In the rows, zero is written as 128.
Group, then class:
[125 143 138 123 119 146 129 144 135 132 138 159 138 137 126 142 123 140
 136 121 127 181 112 136 132 101 130 104 147 119 122 123 124 165  92 146
 103  97 122 160 117 102 131 132 132 142 105 119 127 123 121  40 135 147
 121 153]	Z989 > Z
[102 131 126 135 137 134 128 123 155 169 119 209 105 150 121 141  32 116
 132 141 145 204 125 151 136 124 126  94 139 117  82 104 126 208  97 130
 142 120 105 143 138 102 117 159 111 118 130 112 121 154 113  14 154 136
  82 184]	Z989 > H
[123 146 120 130 142 144 118 124 167 157 128 184  64 157 119 131 145 122
 125 118 150 154 173 151 131  83 135 115 134 139  77 135 125 198 125  95
 128 124 141 136 166 124 115 131 157 183 100 132  92 125 125  21 131 134
  87 207]	z301 > G
[127 143 148 141 137 126 120 141 165 156 129 178  82 133 118 133 107 132
 136 127 133 186 134 131 142  61 127 120 127  94 124 142 115 172  98 144
  73 134 144 149 144 124 129 130 157 135 102 138 135 105 131  37 141 148
 106 135]	z738 > A
[ 99 129 150 124 128 120 118 128 156 148 161 168 106 178 141 143 164 105
 138 134 107 150 174 154 139 123 123 130 148 113  68 136 118 214 131  97
  83 130 190 145 175 133 134 114 163 138  80 133 135 121 118  61 118 139
  81 172]	z301 > G
[106 119 147 122 130 125 131 156 132 115 134 183 131 125 119 136 118 129
 143 137 123 158 189 115 130 131 126  93 165 135  79 139 123 203 107  95
  89 175 135 139 179 145 121 140 137 126  98 126 131 125 110 111 160 127
 109 159]	z301 > Y
[129 120 101 128 127 119 115 116 102 171 125 147 107 102 127 119  75 136
 131 119 155 162  90 135 159 138 134  30 135 125 105 113 149  55  77 149
 167  94  70 100 152  95 152 150 114 102 120 127 129 156 126  78 133 137
 112 123]	z466 > U
[119 122 121 111 122 127 140 131 138 151 126 192 124  94 118 128  82 153
 139 114 135 203  94 123 138  55 108 104 128 101 117 167  68 188  83 159
  20  97 112 183 113 116 144 150 116 137  91 126 141 115 136   4 146 148
 122 134]	Z989 > Z
[113 160 135 119 123 137 126 137 131 168 126 209 124 153 116 122 104 148
 132 115 158 249 104 158 125  53  78  72 158 100  73 116 113 199  68 141
  73  84 125 138 151 116 135 144 136 145  79 129 147 153 115   4 143 163
  96 171]	Z989 > H
[134 133 112 134 127 125 132 136 182 163 142 197 114 105 121 126 109 161
 150 129 120 236  73 162 158  53 122  94 140  94 118 110 130 204  65 158
 152 111  96 144 125 117 147 145 116 149  96  77 134 110 115   4 134 154
 130 173]	Z989 > Z
[115 131 110 138 131 129 143 151 139 150 141 190 131 125 135 122 105 137
 127 124 140 214 121 156 147  70 115 132 143  93  84 132 112 202 100 138
 103 115 125 154 116 131 130 146 130 133 109 116 140  91 121  13 136  98
 120 182]	Z989 > Z
[125 146 128 129 129 145 121 124 153 157 122 178 104 131 118 126 103 140
 104 141 140 183 125 124 163  86 127 114 131 109 107 115 119 187  99 158
  87 101 130 159 156 112 110 131 136 143  98 126 130 104 130  15 140 136
 118 148]	Z989 > Z
[122 137 130 117 129 125 125 149 113 170 136 177 137 104 126 129 138 147
 164 126 121 214 129 131 138  74 120 129 122 111  77 128 124 191  80 125
  70  94 141 155 172 143 140 146 128 138  81  62 118 108 120  31 161 166
 117 147]	Z989 > Z
[121 135 134 123 132 122 115 164 144 123 143 172  76  97 114 146 158 128
 127 132 127 161 177 164 135   4 135 164 125 114 137 166 118 158 101 147
  62 104 164 146 124 105 129 123 159 149  97 127 153 125 139  33 129 148
 102 190]	z738 > A
[124 145 138 137 140 150 119 137 161 137 125 175 106 119 121 129 172 125
 117 130 127 148 168 150 134  94 127 139 131 116 109 124 101 159 119 121
  73 119 150 142 155 118 117 113 165 149  96 136 130 125 121  67 133 144
 109 158]	z738 > A
[ 94 176 125 114 149 122 130 145 118 169 128 171 143 167 122 128 143 133
 155 127 110 215  77 123 140 119 138  80 146 105  96 107 123 195 113  88
 103 116 106 138 121 119 141 149 105 113 122 126 136 152 125  59 139 148
 110 128]	Z989 > H
[139 117 122 131 131 120 117 133 155 143 128 144 114 120 120 140 101 127
 134 129 126 157 133 124 154  88 110 134 130 121 109 114 114 181 125 142
  97 138 134 134 133 125 121 144 142 128 125 120 130 114 127  94 142  82
 122 160]	z738 > A
[128 141 127 126 137 127 128 141 134 154 129 181 130 114 128 134 139 144
 134  83 132 192 116 163 138  73 122 128 149 105 106 126 120 162  92 145
 112  97 130 144 125 109 131 123 137 150 115 112 149 120 119  38 134 168
 106 146]	Z989 > Z
[129 135 174 126 168  85 136 126 117 144 111 188  71 154 122 150 128 153
 102 125 161 195 118 118 165  77 136  59 135 109 136 115 119 141  94 133
  30  86 152 126 143 132 135 140 145 113  72 145 134 142 142  55 122 148
 112  56]	z466 > D
[135 120 127 111 131 123 127 105 148 106 105 154  83 115 118 128  83 146
 131 128 161 173 145 147 130 134 144   8 147 142 110 117 125  74  80 139
 132  71  83 108 152 110 125 155 117  85 116 138 124 189 160  85 114 154
  94  95]	z466 > U
[121 128 159 133 140 135 124 138 157 135 133 157  71  99 120 119 166 136
 129 133 122 128 172 142 125  81 138 103 138 111 130 153 117 142 116 126
 115 134 147 138 149 123 127 134 138 147 102 138 123 135 125  83 123 141
 106 157]	z738 > A
[118 138 130 131 135 135 126 133 176 148 135 165  67  72  99 128 138 130
 129 111 128 153 169 144 121  69 139 133 128 110 132 138 119 141 102 138
 132 134 140 131 141 122 142 117 145 145 119 162 134  82 124  42 117 136
 123 163]	z738 > A
[113 142 146 121 153 137 123 140 180 196 126 241  44 155 144 145 146 141
 156 121 148 232 201 158 134  38 128  75 143  94  66 150 114 252  67 129
  39 115 142 149 192 104 136 122 165 147  52 145 121 151 139   4 130 152
  73 179]	z301 > G
[122 124 128 121 116 129 144 121 140 141 137 158 160 142 150 120  98 139
 126 132 126 194  99 129 118 104 120 105 142 121 116 112 121 174  99 144
 123 114 112 140 139 110 161 142 120 137 119 109 134 128 129  57 134 136
 130 163]	Z989 > Z
